Each row has two labels, one from each of two sets.
[ -3  -9  -7  -7 -17 -17 -14  -7  11  16 -22 -20  18  -3  -3 -11   4   9
 -17  -5  22  -5  -5  15  -1 -16 -84]
S + C
[ -4 -21   5  14 -22 -17 -17  13   5  14  23  -1   9 -13   1 -18  -7   5
 -23  -5  26 -20   2  32  39 -34  31]
S + F
[ -3  10   4 -12  14  14 -14  17  -1  16   6  14 -21 -12 -24 -53 -25  20
 -10  12  16 -12   4  10   4  -1 -12]
B + F
[-14  28 -15  -4   1  13  13  14  55  16 -17  -5 -20 -15  -3 -10 -15  19
  41   8   3   0 -63  -5   0  24   2]
Y + C
[-10 -12   4 -20 -21  23 -21   4   2  20  -5   3   5  -9   8   0 -24  14
 -14   6   9 -18  -3  -4  28 -36  28]
S + C
[ -5  -2  20  24  10 -16  15  27  10  21  18  -6   5   1   4 -20  -9  31
  -9 -15  12 -21 -26 -20   7  10  13]
K + F
[ -3  16 -22 -21  44  26 -13   0  23  29 -29 -21 -41 -33 -17 -23 -32  18
   1  12  15   5  -2  -5  17 -14  12]
B + C
[  4  23   4 -23 -21  46 -14   4  16  32  -4  -1 -54 -14  -1 -28  -5  13
  13  11   3  14 -11  -2  10  23   0]
B + F
[  4   3 -15 -19  -2   1 -33 -13   8   6 -17 -15  15 -18 -26 -19 -21   0
 -33 -11  19  26  18   9 -13  -2  -1]
B + A
[  3 -15 -27 -24 -20  19   6  -9   7  25 -12   5  14 -26  -5 -20 -25  14
 -21  12   7   5 -15   2 -12 -13  -3]
B + C
[ -5   5   7  -3   2  28 -12  -1  -7   9  -1   5 -34  -7 -25 -55  -5  20
  -5   5  14  -4  22  15  22 -41   6]
B + F
[  2 -17  -6 -18  -8  20   4   0 -11  -2   2 -20 -22 -31 -15 -33 -17  -5
 -27   1   9  14  16 -13  14 -25 -10]
B + F
[ 10   8 -12  -8  19  35   2  19  67   8  33 -19 -31  -6  -2 -10 -34  16
  22  -3   6   0 -37  -2  -7  24  19]
Y + C
[ -1  -3  -2 -11   0  23   3  14 -34  20   3  -7 -31 -30 -20 -68 -19  26
 -28  16  12  15  17 -12  23 -17  -4]
B + F
[ -7  35  -9 -13  -5  27 -11  12  53  33  14   8  -3  -5   3   6 -14  34
  43  19   4  -5 -51  -5  -2  34   2]
Y + C
[ -6   9   3 -11 -11  -9  -8   8  -6  25   8   6  22 -18  -4 -15  -8  -3
 -22 -18  28 -14   0   9  15 -33  20]
S + F
[-22  -8  19  24  15   1  15  34   9  13  39   7  -4 -20  15 -21 -15  17
 -38   2   8  -8  12 -25  11 -15  -2]
K + F
[ -9  -2   7   0 -13  10  -1   9   1   7  26  -6  24   9  13   3  -6   4
  -8 -14   6 -16  -7   1  12 -17 -33]
S + F
[ -9   9 -11  10   7  13  14  33  62  17   2   2 -14  -6  -4  -5 -17  10
  24   1   2   2 -37   5   1   3   7]
Y + C
[ -9 -17   4  -3  -8 -16 -38  -2  15  42  -3  14  32 -12  -6   5 -13  -1
  15  -7   6 -32   3  17  31 -34  38]
S + C
[-13  11 -24   1   5   8   0  27  55  17   6  15 -25 -13 -12  -8 -32  20
  30  -7   8   2 -24  -9  14   3   4]
Y + C
[-13  19 -13 -13 -26  39  -4   0 -17  -3 -16 -11 -45 -36 -13 -45 -21  23
 -34   1   6  10   7 -10   3 -25   2]
B + C
[ -9  10  29 -13  -2  30  -6   7   1  24  14  11 -34   0 -18 -65 -28  29
 -28   8   3  10  19   2  19 -28  -4]
B + F
[ -7 -26  -6  -9 -20  15 -13  -4  22  33  18  14  19 -18   9  -2 -21  11
  -9  11  16 -16 -12   9  15 -33  34]
S + C
[-24 -20   7  11 -18  -4 -21  10  20  24  27  17   3   6 -10  -8  -3  11
  -7  -6  12 -14   4  10  22 -49  31]
S + F
[ -8 -22  10 -14 -17 -10 -17  -6  -9  22  32   9  21   2   1  -5  -3   3
 -28  -5   8 -14  10  10  17 -43  16]
S + F
[ -9 -16  14   5   3  -1  -6  14 -25   7  30   7  10  -5  -6 -34  -3  12
 -30   0  16 -13  10   5  19  -4   8]
S + F
[ -6  -4  -3 -13 -22  16  -9   5   7  32 -10 -13  -6 -34   1 -18 -23  19
  -9  14  19  10  -6   9   7 -15  11]
B + C
[ 10  13  -9 -18 -11  37 -12  -2  10  18 -16  -8 -25 -30 -16 -51 -26  17
 -31  30  13  -9  10  11   5  -3  10]
B + C
[-12  -6  17 -16   6  19  29   4 -32  25 -11   3 -22 -25 -37 -71 -12  24
 -33  14  11  -6   6   8  13 -24 -14]
B + F
[  3  19 -16 -16 -15  10 -11   1  15  20 -35   8 -23  -6 -31 -16  -7  10
  21   2  12   3 -14  10  12   6  -1]
B + C
[-12  -8  22   0 -18  -2   4  14 -17  22  34   1  18   2  13  -8   9   4
 -21  -2   5 -23   5  17  17 -47  24]
S + F
[  4  -6  14  30  21  -6  15  43   7  -7  31  -4 -10 -43  13 -46 -18  21
 -34 -11  11  -4   5 -13   7  11  11]
K + F
[-19  11  13   3  -2  16   6  14  52  11  23  -3 -26 -19   5 -10 -12  20
  -2   4  -2  -4 -16 -14  15   3  -6]
K + C
[ -4   0  17  -1  -5  -9   8   9  -9  20  17  16 -31   1  -4 -45  -9  22
 -15 -17   3   7   6  -3  17 -13  -6]
B + F
[-23 -21  32   7  -6 -26 -22   2 -22  -6   6 -25  21 -15   2 -27  -8   2
 -39 -24  22   0  25  -1  11 -54  23]
S + F
[ -7   5  29   9   7  -6  -1  20  49  14  28   8   6  -4  13   3  -2  13
   4  -9   5 -19 -30  -9   1  19  12]
K + C
[ -4  25   9  19   8  18   8  18  46   5  10  14 -41   2  -6 -27  -5  26
  16   1  -3  -3 -23  -8  21  -7  11]
Y + F
[ -4  28  10 -13  -1  22  -4 -24  11  23 -13   4 -28  14 -35 -62  35  20
   3   9  21  -5  -3   9   2 -30  -3]
B + F
[-13  -1   2  12   4 -10 -14  27  29  -2  39   3  15  -8  22  19  -6  17
  15 -10  11 -35 -24  -4   3  -1  13]
K + C
[ 14   5   1  -1  26 -23  -2  23  19   5  21  -2  13 -18  -3 -19  -8  24
 -30  -5  13 -21  -8 -13  -9  38  16]
K + A
[ -4  12  21  18  14  15  21  23  50  19   6  15 -23  -7  -9 -23 -11  25
  33  42  -1 -17 -41 -12   0  29 -10]
Y + F
[ -3 -33   1  -1  -8 -10 -30   5  17  26  17  -6  15  -6   7   8 -17   1
 -12  -8  11 -13  -5 -13  20 -28  25]
S + C
[-18   4   0 -28  -8  25  -1  -1  28  40  -3   4 -26 -17 -17 -51 -27  27
   1  17   9   0 -19   9  19 -18  23]
B + F
[-15 -19  17  21   3 -16  -8  15   6  22  23  18  14  10  -7 -37  -9  21
 -31  -4  21 -22  -3  12   6 -36  21]
S + F
[  4   1 -12 -14  -1  38 -15   0  10  21  10  18 -22 -21 -19 -35 -26  16
 -13  18   6   3 -14   1   1   2   1]
B + F
[ -2 -36  10  10 -19 -19  11  -6 -44   9 -22 -14   1   2  -7 -26   8   8
 -16 -11   3  -1  30  -1  24 -33   1]
P + F
[-12 -12   5   0 -17   4 -21  12  37  27  22  -3  11 -19 -25 -21 -20  11
 -15   2  10  -7  -2   0  24 -59  28]
S + F

Each row has two labels, one from each of two sets.
[-22 -14  -2 -14 -16 -13  -7  18  25  19  -1 -39 -41  12   3   9  -5 -18
  33  18  28   5 -30  -9 -25  -8   2]
R + mep
[-32  27  -8  62   2  10  19  66  -4  17   7  23 -24 -18 -36  23   5 -45
  -1  -8  17  -4 -24  28   3  35   3]
N + vezu
[-12 -14   1 -36 -15  11  -5 -11  15  16  -4 -52 -23  11   5   8   4  13
  55  18  34   5  -4 -14 -60 -16   3]
R + mep
[  6   1 -59  -3  16   2  91  40  18  17  -2  19  17 -12  10  31  -1 -47
 -42  57  24 -23 -37  15 -16  -4  43]
N + Tamim
[-11  -4   0  -1   1  -8 -30  37  30   8  -1 -13 -61  -8  -6  -1   3   3
  17  51   3   2 -11 -18 -24 -23   0]
N + mep
[ -7 -23 -33 -56  -6  -6  51  24   3  20  -7 -12  -1  12  17  21  -9  -3
   0  39  18  -1  -7 -27  16  -5  -7]
R + Tamim
[-19 -13   7 -23 -14  -6 -32   4  41  10  -9 -49   1  23  -5  21   0 -10
  39  36  32   8  -4 -15 -46 -16  11]
R + mep
[ -9   9 -40  24  12   7 -47  56   8   3   7 -17 -59  -5 -30  11  -6 -30
  19  31  19  -6 -25  13 -27   7   6]
N + mep
[-14 -11 -21   2  -1  14  79  42  23  23   9 -17 -26   4  -9  54   3 -31
   5  21  40   1  -7  16 -26 -24   6]
N + mep
[-16   1  23   5  15 -10  57   3   8   0  16  51  20  32   0  45   1 -20
  36 -34  29   6  36  26  35  44 -16]
R + vezu
[-30   6 -17  37  -4   1 -21  24  10  18  -8 -42 -60   2 -12   8 -17 -17
  25   3  41   5  -7  19 -48   6  20]
N + mep
[-22   5 -37  -3  22   9  55   7 -13  31  12  15  21  14 -11  42  17 -30
 -11  -7  36 -12   0  18  14  35  36]
N + vezu
[-15 -15   5 -10  19 -22  41  27   0   6  18 -19 -10  12   2  19   2 -29
  16  16  42  -5 -15  -6  10  -7   4]
R + mep
[ 13  -8 -48 -43  -5   0  -5  23   7   5   1 -15 -39   4 -15   4   6 -20
 -20  41   5  10 -30  -4 -14 -20  23]
N + Tamim
[-17 -26  -7 -29 -15   7  33  30  -8   7 -10 -17  -7  19  -5  12   1  -2
  34  12  24  -1   7  -4   1   7  -3]
R + mep
[-14  -9 -18 -26 -18   4   6  24   4  19   7 -38 -31   7 -13  13   7  -4
  25  40  23   0 -10  -8   7  -3  12]
R + mep
[-25   8 -17 -32 -11   2  41  21  13  15   7 -11 -68   9  11  12  -5 -16
 -23  17   9   7 -24 -34  11 -19   8]
X + Tamim
[-14  10 -92   6   2   3 -23  43  25  18  -2 -35 -78  -4  -4  25   3 -20
  25  52  40  23 -28  -1 -38  13  33]
N + mep
[ 11 -14 -44 -25   4 -13  71  10   7  -4   4 -21  15   5  -1   7   7 -27
  -5  57   7   1 -17 -24  -6 -31  -3]
R + Tamim
[ -7   0  -8 -17 -12  14 -38  66   4 -12  13  39 -31 -27 -13  14  19 -15
  11  26  30  -3  -7   6  66  15 -29]
R + vezu
[ 25  -5 -36 -41   4 -15 101  72  64   7  -4 -20 -33   1   6  10   7 -17
   6  49  -4   4 -20 -35  43 -45   8]
R + Tamim
[-22 -23  23 -25 -23  15  -7  16  22  13   2 -72 -38   9   4   7  -3  -3
  31  20  15   0  -2 -16 -48 -22   0]
R + mep
[-18 -64 -12 -19  -4   5  12   5   7  16  -4 -22 -15   4  12  -7 -11 -16
 -21  16  15 -22  -8 -43 -16 -25  -1]
R + mep
[ -4  -9   7  29  20   3  88  38  -6  21  10   7  20   4  20  32  23 -47
 -12 -15   1 -15 -34  24 -21  29  -6]
N + vezu
[ -7  -9  12 -90 -26 -12  -3  15   7  11  -2 -56  -9  13   6  -2  12   4
  25  15  28  -3  -8  -9 -39 -14  -7]
R + mep
[-18   2  23  -2  -3  -5  36   2  -4  12  15 -13  21  19  -9  16   7 -16
  41 -22  66   4   2  -1  -7  25 -23]
R + vezu
[  7  -9 -29 -27  -1 -23  53  34  14   9  -1 -25 -10  23   3   3  20 -14
   7  42  19  26 -25 -18   4  -9  -6]
R + Tamim
[-32   0  -5  23   1 -16  62  24 -23  41   8  -1  42  22  -7  28  -2 -59
  28 -35  10 -10   9  29 -10  35 -15]
R + vezu
[-10   2 -18 -39   6  -2  51   5  23   8   6 -23 -18  25   9  19 -15   0
  45  17  32  27  -4 -15  10  20  -4]
R + Tamim
[ -6  13 -36  28  -1   0 -22  51  -8  -1   2  13 -39  -8 -10   3   1 -11
   2  15  -9  -4 -16   8  23   4   3]
N + vezu
[-20  -5   4  12  -9 -19  24  39   9  18  -1 -21   4   2  -6  24  -1  -8
  62  -3  13   5   9  11 -11   3 -10]
R + vezu
[  0   8 -18 -51  -5  -7  75  13  18   7   4  -4  -7  10  26  19   7 -26
 -16  30   2   0 -14 -20   5  -2  -2]
R + Tamim
[-28  -7  23  25   8   2  90  29  -4  19   5   3  14  48  -4  22  -4   6
  28 -29  -7  -2  -4  18  52   6  -6]
R + vezu
[-13   2  23  42 -10   9 -31  43   1  23  -9 -16  -2 -18  -9  15  -3   4
  12  28  41  -2 -17  12 -22  12   5]
N + mep
[ 14  -1 -22 -26   5   7  54 -18  -6  15  -3   2 -32   4  18  28  19  -3
 -39   8  -4   5  -1  -8   9  -4  29]
X + Tamim
[-21  -2 -17 -15 -12  -4 -22  -3  12  10 -24 -57 -24   5  -7  11  14  55
  27  19  16  15  -6   1 -17 -26   1]
R + mep
[-13  24 -37   7   3  -7  27   5   6  23  -9 -26 -22  -6  11  27  -3  -3
   3   5  -1  12  -6   8 -56  -1  31]
N + mep
[-12   2 -15   2 -10   0   7   9   6  13  -9 -10 -31  24   1   3  -7   1
  23  14   5  -1 -16 -14   4 -58  -2]
R + mep
[ -5  -9 -21 -25   2  -8  29  13   5 -32  -2  -6 -19   8  -1  27  11   0
  30  24  19  13 -19   0   1  11   4]
R + vezu
[-32 -10   4  14  -6 -34 -17 -10  22   4 -20 -62 -17  -1  -2  16  -1 -10
  35 -18  11   2 -23 -23 -72  11  22]
N + mep
[-16  -9  29   9  -1   5  57  31   4  31 -12  -4   5 -10  22  50 -14 -20
  -4  27  20   0 -14   6   0   8  23]
N + mep
[ -1  23 -40 -43  15 -15 101 -32  10   7   5 -17 -65  29  37  31   0   7
 -19   4 -17  10  -8 -31  10 -39   4]
X + Tamim
[ -1  -7 -21 -11  -7 -19 114  47  13  19   5   9 -25  39  10  22  18 -12
 -23  23  -5   1 -42 -24  16 -27  15]
R + Tamim
[  3  -3 -19 -57 -12  -9  45   8  10  -7  -6  -4  -5  15  -4   9   0  27
  22  38  28  10  -4 -21  33   1  -8]
R + Tamim

Each row has two labels, one from each of two sets.
[  2 -39  17 -30 -21 -18  40  34 -14   4 -21   6   3 -37 -13 -43  -6 -24
 -11 -33  23 -14 -15  -2 -26  21  -3]
[40] + bavod
[  7 -33   1 -21 -34   7  92  30 -24  -9  -3  15  19 -22 -27 -50  -2 -24
  -9 -17 -10 -27  -7 -27 -10  28 -10]
[33] + bavod
[-27  13  14  -6 -10 -18  49 -20 -35  29  -5 -11  26  -2  -9   9   5  -6
   0  -6  -2 -11  -6 -13 -27   1   5]
[40] + Kovop
[  7  17  -7 -13   9   9  46  22  14   3   0   2  40 -21 -48  -7  13 -12
   3  -7   3   3  10  10  14  37  14]
[38] + soz
[  7 -20  37  23  -6 -26  16  10 -32  22 -18 -14  -8  10 -20  -1  39 -14
  11  27   7   2   5  -7   6 -18   6]
[35] + Kovop
[  8 -45  18  -7 -19   7  16  28 -13  18 -22   5  13 -38   0 -33  -5  -8
  -8  -9  12  14  -5  -6   4  17 -15]
[40] + bavod
